(in the rows, 128 means zero)
Each row is followed by its group and then its class within the group.
[149 138 152 121 121 121  38 145 108 119 132 113 171 131 131 116 151 116
 128 123 153 156 132 138 136  82 107 129 145 103] | Z.G
[141 146 138 121 106 101  35 128 113 125 122  86 127 134 103 116 149 110
 129 137 141 157 127 158 142  72 100 120 132 104] | Z.G
[143 126 138 121 129 115  36 140 111 122 113 101 158 145 101 131 128 121
 122 131 154 157 121 146 137  86 115 129 120  86] | L.C
[138 151 145 130 109 105  45 124 115 118 134  95 195 127 132 107 148 123
 148 146 144 150 126 135 129  80 144 125 146  96] | Z.G
[134 144 144 115 103 110  23 155 125 121 114  73 173 129 123 114 145 103
 137 138 157 159 121 155 127  87 104 121 126  91] | Z.K
[110 136 107 134 124  96  57 138 125 120 111  91 157  88 125 122 135 115
 131 152 144 156 118 175 137  91 124 133 124 100] | U.B
[138 131 125 110 107 120  26 152 122 123 116  95 178 144  96 121 147 117
 123 133 147 172 125 146 138  78  97 122 120  77] | Z.K
[132 129 123 136 116 110  56 122 119 129 105  99 154 133 119 126 138 120
 132 128 143 148 124 155 125  84 109 130 131 113] | U.V
[140 117 159 112 111 125   4 150 115 132 113  84 150 154 101 119 131 117
 114 136 157 174 138 167 160  87  87 141 114  73] | U.V
[135 129 130 115 114 135  77 136 108 109 128 109 153 117 123 109 135 123
 133 133 147 146 130 132 141 105 113 137 132  99] | Z.K
[147 115 137 122 114 113  78 128 120 128 108 109 155 132 125 117 136 118
 129 124 175 139 119 146 129  98 112 122 133  86] | Z.K
[150  95 135 128 128 119  33 133 116 133 115  83 128 168  78 124 138 122
 121 138 142 148 126 150 135  94 110 135 113  86] | U.B
[129 137 141 121 138 133 110 129 115 138 137 107 151 128 114 136 113 102
 136 128 136 133 154 117 131 116 118 133 140 114] | L.C
[140 135 150 127 120 132  66 135 109 129 109 108 140 133 119 123 128 114
 126 128 146 138 122 145 129  92 108 132 125  71] | P.Y
[133 150 138 147 109 119  33 155 116 118 138  90 162 128 139 117 146 108
 137 175 153 145 126 148 134  75 104 125 127  91] | Z.G
[133 134 131 126 133 114  27 132 122 130 122  87 146 138 114 120 139 107
 101 136 150 156 117 166 142  77 114 131 122  88] | P.S
[124 149 139 135 113 100  17 138 115 124 123  88 165 126 124 113 150  87
 122 126 145 148 123 172 136  53 103 122 126  92] | L.E
[125 149 121 124 137 114  64 127 122 127 118 100 155 129 113 118 130 117
 110 141 144 132 119 166 139  89 127 136 132 103] | U.B
[144 124 148 128 138 136  70 125 115 118 119 112 158 150 121 137  99 122
 122 141 157 161  95 137 138  92 109 136 115  97] | P.Y
[125 141 119 126 115 116  43 126 125 121 115  95 146 128 132 119 130 102
 134 123 148 148 117 169 133  82 122 124 118  94] | P.S
[130 139 151 130 128 129  56 136 111 128 116  94 164 123 121 112 140  89
 126 133 150 162 125 174 128  79 107  96 117  94] | P.S
[123 142 132 130 125 111  65 130 144 117 125 102 153 121 135 118 131 108
 117 128 132 142 118 150 130  73 114 133 154 110] | L.C
[130 139 142 133 122 115  45 126  93 119 114 103 157 131 124 104 137 104
 126 126 145 147 123 159 131  79 108 137 121  83] | L.C
[119 116 132 137 115 136   7 138 112 129 115  98 159 156  98 122 142 111
 104 142 139 180 111 167 130  81 120 146 112 108] | U.B
[139 133 143 121 123 130  93 143 130 125 123 118 153 143 119 128 147 129
 126 131 125 143 134 135 144 121 103 123 130 117] | Z.K
[131 130 139 126 140 131  49 144 114 125 114  97 153 140 113 105  97 102
 123 129 156 151 100 172 136  90 117 137 119  97] | P.Y
[137 129 141 140 123 116  75 130 119 125 113  87 158 129 126 125 122  71
 130 142 147 164 121 160 134  89 115 137 122  92] | P.Y
[120 144 125 139 115 112  29 123 110 110 125 100 149 132 123 133 125 108
 123 137 144 150 120 153 126  74  95 128 128  88] | L.C
[131 130 132 101 120 116  10 127 101 125 105  81 172 132 118 113 140 104
 116 140 155 160 125 184 141  63  86 123 128  91] | L.C
[142 144 137 110 105 114  75 135 126 121 120 112 154 125 118 124 147 109
 122 133 150 155 134 136 144  88 119 137 153 102] | Z.K
[122 150 128 132 119 100  43 124 119 112 128  98 159 113 124 121 136  94
 129 141 142 146 124 168 140  73 106 150 133  90] | L.E
[122 130 127 145 123 124  49 136 123 130 138  96 155 142 119 121 134 113
 114 131 151 157 115 165 121  80 120 133 143 107] | U.B
[132 131  99 126 118 133  61 137 127 129 119  94 153 177 120 119 121  99
 117 136 156 117 121 159 127  93 117 125 123  90] | P.S
[136 134 135 129 132 128  25 148 117 132 129  91 152 148 104 114 134 120
 124 141 162 159 113 166 124  86 118 135 116  90] | U.B
[156 134 153 122 112 132  33 150 101 129 128  91 161 138  98 121 148 106
 123 141 156 170 125 123 133  84 107 139 123  92] | Z.G
[134 141 146 125 124 118  33 131 126 113 115  99 166 120 106 127 143 102
  89 137 163 151 123 140 139  86 104 129 117  89] | L.C
[121 135  92 128 137 114  68 137 127 118 121  98 161 131 130 108 129 112
 127 131 144 145 117 151 140  89 118 119 133 115] | U.V
[142 127 135 139 126 127  69 126 115 115 140 118 153 143 117 119 141 126
 122 123 150 144 121 134 129  92 104 158 121  94] | L.C
[128 145 130 138 128 111  62 129 143 101 118  96 146 111 119 129 132 129
 125 127 138 141 124 154 131 103 101 129 135 110] | L.C

Each row is followed by its group and then its class within the group.
[140 130 117 132 119 127 165 126 126 125 131 128 125 131 126 114 148 138
 130 118 132 117 130 125 140 119  99 130 123 121] | M.[67]
[152 127 125 128 120 131 167 127 126 126 123 131 123 127 123 115 141 141
 125 125 121 112 131 134 139 124 102 132 120 127] | M.[60]
[128 128 121 123 137 123 144 115 128 122 126 134 121 128 112 127 131 143
 135 133 102 112 129 114 147 131 124 127 116 110] | A.[70]
[130 124 119 137 137 122 153 106  97 123 140 129 111 123 109 136 141 148
 138 134 101  96 129 123 158 130 123 132 115 128] | A.[61]
[145 128 123 134 126 128 175 120 126 123 119 130 122 129 123 108 143 143
 125 125 117 108 133 128 141 121 100 128 114 119] | M.[67]
